Below are the code and all the weights of a small trained network. Each question names an input and a class and asks about switching units off, where a switched-off unit gives its printed mean instead of its output.

import numpy as np


def w(rows, s, z=0):
    codes = np.array(rows[::2]) - 128.0
    scale = np.full(codes.shape[1], s)
    scale[-1] = z or s
    return codes * scale


def norm(h):
    return h / np.sqrt((h * h).mean(-1, keepdims=True) + 1e-5)


def f(y):
    return np.maximum(y, 0)


def log_softmax(a):
    a = a - a.max(-1, keepdims=True)
    return a - np.log(np.exp(a).sum(-1, keepdims=True))


def net(x, mask):
    res = np.array(x, float).reshape(1, 8) / 4 @ E
    u = 0
    for l in range(3):
        y = f(norm(res) @ A[l][:, :-1].T + A[l][:, -1])
        res = res + np.where(mask[u : u + 7], y, B[l][:, -1]) @ B[l][:, :-1]
        u += 7
    return log_softmax(norm(res)[-1] @ U[:, :-1].T + U[:, -1])


A, B = {}, {}
E = w([
[130,141,116],'x0',
[139,115,131],'x1',
[57,254,86],'x2',
[146,161,94],'x3',
[222,253,248],'x4',
[129,116,134],'x5',
[112,100,150],'x6',
[120,127,130],'x7',
],0.0067)
A[0] = w([
[42,129,108,112],'L0N1',
[98,123,170,58],'L0N2',
[63,143,72,124],'L0N3',
[97,54,54,240],'L0N4',
[82,81,10,254],'L0N5',
[64,193,128,134],'L0N6',
[180,173,161,97],'L0N7',
],0.012,0.0053)
B[0] = w([
[149,173,20,167],'L0N1',
[169,55,56,131],'L0N2',
[182,114,5,175],'L0N3',
[183,2,139,240],'L0N4',
[198,4,57,254],'L0N5',
[41,138,77,177],'L0N6',
[147,190,57,171],'L0N7',
],0.0072,0.01)
A[1] = w([
[192,124,134,3],'L1N1',
[169,189,122,83],'L1N2',
[119,27,233,192],'L1N3',
[129,104,255,13],'L1N4',
[167,120,17,119],'L1N5',
[38,217,145,125],'L1N6',
[72,193,130,83],'L1N7',
],0.0086,0.0037)
B[1] = w([
[94,102,51,136],'L1N1',
[162,99,210,178],'L1N2',
[165,183,156,224],'L1N3',
[150,150,37,142],'L1N4',
[116,46,63,254],'L1N5',
[16,97,254,191],'L1N6',
[37,102,183,166],'L1N7',
],0.0077,0.0051)
A[2] = w([
[150,133,132,183],'L2N1',
[60,194,125,115],'L2N2',
[105,114,253,122],'L2N3',
[79,206,115,69],'L2N4',
[205,143,50,165],'L2N5',
[171,113,108,126],'L2N6',
[159,139,223,4],'L2N7',
],0.012,0.004)
B[2] = w([
[116,187,178,171],'L2N1',
[65,153,255,184],'L2N2',
[133,203,60,200],'L2N3',
[62,68,249,169],'L2N4',
[119,233,156,254],'L2N5',
[104,176,139,200],'L2N6',
[132,184,108,170],'L2N7',
],0.0082,0.0063)
U = w([
[156,27,52,107],'0',
[109,162,87,250],'1',
[120,82,2,186],'2',
[37,172,118,21],'3',
],0.011,0.0026)

Each question gives the input, the list of numbers given to net, and the class t.
The units are the neurons (one row each of A and B). Each row of codes is followed by its name. A weight is (code - 128) times the scale printed after its matrix; where a second scale follows, it is the last column's (A, B and U).
mask holds one flag per neuron, layer by layer. A switched-off neuron (its flag False) gives its mean, the last column of its row in B, instead of its output. The means were averaged over made-up inputs and are rounded, as every weight is.
A unit's drop is (log p(t) with every unit on - log p(t) with that unit switched off) / (log p(t) with every unit on - log p(t) with every unit switched off).
The circuit of an input: a set's keep is (log p(t) with only the set's units on - log p(t) with every unit switched off) / (log p(t) with every unit on - log p(t) with every unit switched off). Starting from the 12 units with the biggest drops (on a tie, the unit counted first), units are removed one at a time, each time the one whose removal leaves the highest keep (on an exact tie, the one counted first), for as long as the keep stays at least 0.8.
circuit, biggest first: the units of the circuit, biggest drop first
top k neurons: the k neurons with the biggest drops, biggest first
top k neurons in layer l: the k neurons of layer l with the biggest drops, biggest first
drop when u is switched off: that unit's drop, to one decimal
input [0,6,-4,3,3,-7,-5,-4], class 1: circuit, biggest first : [L0N5]
input [4,3,-8,0,6,-8,6,1], class 1: top 2 neurons in layer 0 : [L0N5 L0N4]
input [1,-1,5,-8,1,-3,-3,8], class 3: top 3 neurons : [L0N5 L0N4 L2N2]
input [8,-2,-2,-1,1,-4,-6,7], class 1: top 2 neurons in layer 0 : [L0N6 L0N5]
input [-2,8,1,-4,7,-4,-7,4], class 3: top 2 neurons : [L0N5 L0N4]
input [-4,-3,0,-2,2,-7,2,-1], class 1: top 2 neurons : [L0N3 L0N5]
input [-5,-3,0,-4,2,0,0,2], class 1: top 3 neurons : [L0N5 L0N6 L0N2]
input [3,1,-2,0,3,-7,-8,1], class 1: top 2 neurons : [L0N6 L0N5]
input [1,7,2,-2,4,-2,6,-3], class 3: drop when L0N5 is switched off : 0.4
input [-6,1,-2,6,2,6,-7,0], class 1: drop when L0N5 is switched off : 0.2
input [-1,-7,2,6,2,-8,0,6], class 3: drop when L0N7 is switched off : 0.0
input [4,-3,4,3,2,-1,2,7], class 3: drop when L0N5 is switched off : 0.7
